Below is a small trained network, with its code and all its weights. Each question gives an input and a class and asks what happens when units are switched off, that is, made to give their printed mean instead of their output.

import numpy as np


def w(rows, s, z=0):
    codes = np.array(rows[::2]) - 128.0
    scale = np.full(codes.shape[1], s)
    scale[-1] = z or s
    return codes * scale


def f(y):
    return y / 2 * (1 + np.tanh(0.7978845608 * (y + 0.044715 * y**3)))


def log_softmax(a):
    a = a - a.max(-1, keepdims=True)
    return a - np.log(np.exp(a).sum(-1, keepdims=True))


def net(x, mask):
    res = np.array(x, float).reshape(1, 5) / 4 @ E
    y = f(res @ A[0][:, :-1].T + A[0][:, -1])
    res = res + np.where(mask, y, B[0][:, -1]) @ B[0][:, :-1]
    return log_softmax(res[-1] @ U[:, :-1].T + U[:, -1])


A, B = {}, {}
E = w([
[120,132,131,139,139,135,127,128,133],'x0',
[57,87,143,79,140,97,14,109,92],'x1',
[133,148,122,154,126,139,105,118,137],'x2',
[226,88,93,137,236,142,106,181,55],'x3',
[111,6,80,194,83,175,153,136,91],'x4',
],0.012)
A[0] = w([
[166,185,132,155,113,135,219,135,151,229],'n0',
[167,226,145,69,192,107,143,130,141,38],'n1',
[148,153,150,123,142,122,146,122,115,65],'n2',
[133,144,116,91,135,160,134,77,106,116],'n3',
[162,168,129,140,118,147,206,129,147,29],'n4',
[114,121,170,118,127,133,130,132,141,131],'n5',
[146,199,140,95,168,103,130,129,130,235],'n6',
[111,142,115,125,125,145,143,134,137,99],'n7',
[123,112,135,132,135,111,128,111,152,123],'n8',
[140,129,126,152,143,131,143,140,127,120],'n9',
[122,134,109,115,109,113,136,138,116,146],'n10',
[120,124,115,129,139,109,150,132,134,132],'n11',
[192,98,128,122,210,102,81,146,113,151],'n12',
[91,32,106,191,72,151,115,131,118,71],'n13',
[73,179,161,91,109,112,116,125,158,140],'n14',
[174,202,129,152,111,141,251,129,155,100],'n15',
[83,179,138,79,117,99,109,128,136,134],'n16',
[94,101,113,143,105,122,133,116,117,96],'n17',
[110,117,142,137,94,127,157,122,158,25],'n18',
[199,129,125,172,130,166,190,129,134,113],'n19',
[66,142,135,152,57,109,171,120,156,82],'n20',
[204,105,120,112,224,126,87,144,100,2],'n21',
[94,181,143,99,125,130,116,113,140,133],'n22',
[187,41,108,188,162,149,144,143,106,93],'n23',
],0.015,0.011)
B[0] = w([
[152,113,100,144,146,226,116,109,97,251],'n0',
[157,95,80,154,122,254,128,117,99,203],'n1',
[127,123,108,127,124,153,104,118,124,137],'n2',
[143,134,123,109,123,118,145,138,125,129],'n3',
[111,157,144,126,109,63,127,136,146,175],'n4',
[141,157,112,141,103,111,116,109,134,141],'n5',
[83,138,195,69,121,69,106,137,145,223],'n6',
[147,120,132,120,133,125,122,130,116,131],'n7',
[136,148,132,137,130,117,144,124,121,132],'n8',
[131,105,116,129,130,89,138,123,107,145],'n9',
[115,155,128,164,146,132,116,97,149,136],'n10',
[131,143,126,157,132,127,113,112,143,133],'n11',
[160,123,102,137,117,239,164,119,125,217],'n12',
[141,160,206,46,152,199,133,130,146,207],'n13',
[114,123,115,146,124,56,143,133,145,201],'n14',
[130,149,212,44,144,158,123,137,159,238],'n15',
[119,148,120,183,128,75,126,133,146,186],'n16',
[142,140,151,105,151,129,123,132,146,153],'n17',
[122,110,90,122,102,177,120,129,105,147],'n18',
[107,100,74,180,114,60,138,130,114,203],'n19',
[143,113,141,97,149,206,106,134,104,208],'n20',
[103,161,243,34,149,118,107,131,162,200],'n21',
[136,113,121,120,128,59,170,149,114,176],'n22',
[122,117,41,211,101,68,117,122,108,211],'n23',
],0.019,0.021)
U = w([
[90,157,211,44,172,115,102,157,254,246],'0',
[190,59,78,116,182,235,110,121,90,105],'1',
[101,71,3,225,99,2,161,159,145,40],'2',
],0.0087,0.0012)

Each question gives the input, the list of numbers given to net, and the class t.
The units are the neurons (one row each of A and B). Each row of codes is followed by its name. A weight is (code - 128) times the scale printed after its matrix; where a second scale follows, it is the last column's (A, B and U).
mask holds one flag per neuron, in row order. A switched-off neuron (its flag False) gives its mean, the last column of its row in B, instead of its output. The means were averaged over made-up inputs and are rounded, as every weight is.
A unit's drop is (log p(t) with every unit on - log p(t) with that unit switched off) / (log p(t) with every unit on - log p(t) with every unit switched off).
The circuit of an input: a set's keep is (log p(t) with only the set's units on - log p(t) with every unit switched off) / (log p(t) with every unit on - log p(t) with every unit switched off). Starting from the 12 units with the biggest drops (on a tie, the unit counted first), units are removed one at a time, each time the one whose removal leaves the highest keep (on an exact tie, the one counted first), for as long as the keep stays at least 0.8.
circuit, biggest first: the units of the circuit, biggest drop first
most important unit: the unit with the biggest drop
top k neurons: the k neurons with the biggest drops, biggest first
drop when u is switched off: that unit's drop, to one decimal
input [6,-5,6,5,8], class 2: circuit, biggest first => [n23]
input [8,-7,4,-7,2], class 1: top 4 neurons => [n0; n6; n20; n21]
input [-4,-3,-8,-3,1], class 1: top 3 neurons => [n21; n6; n0]
input [1,-3,-2,3,-8], class 1: top 4 neurons => [n1; n0; n12; n13]
input [-8,8,1,5,-1], class 0: top 2 neurons => [n21; n0]
input [2,1,7,8,-3], class 0: top 4 neurons => [n21; n0; n6; n20]
input [-5,-3,6,-5,1], class 1: top 4 neurons => [n6; n21; n0; n20]
input [-8,5,5,0,4], class 0: top 3 neurons => [n0; n1; n12]
input [3,-8,5,7,6], class 2: top 2 neurons => [n23; n19]
input [-6,0,-5,6,6], class 2: top 2 neurons => [n23; n0]
input [0,-7,4,6,-8], class 1: top 2 neurons => [n1; n0]
input [2,-2,-5,-8,2], class 1: top 4 neurons => [n6; n20; n21; n18]
input [5,8,5,6,-2], class 0: drop when n21 is switched off => 6.1
input [4,-8,7,6,-8], class 1: most important unit => n1
input [5,0,-4,-7,1], class 1: drop when n15 is switched off => 0.6
input [-6,-3,-7,1,1], class 2: drop when n19 is switched off => 0.1
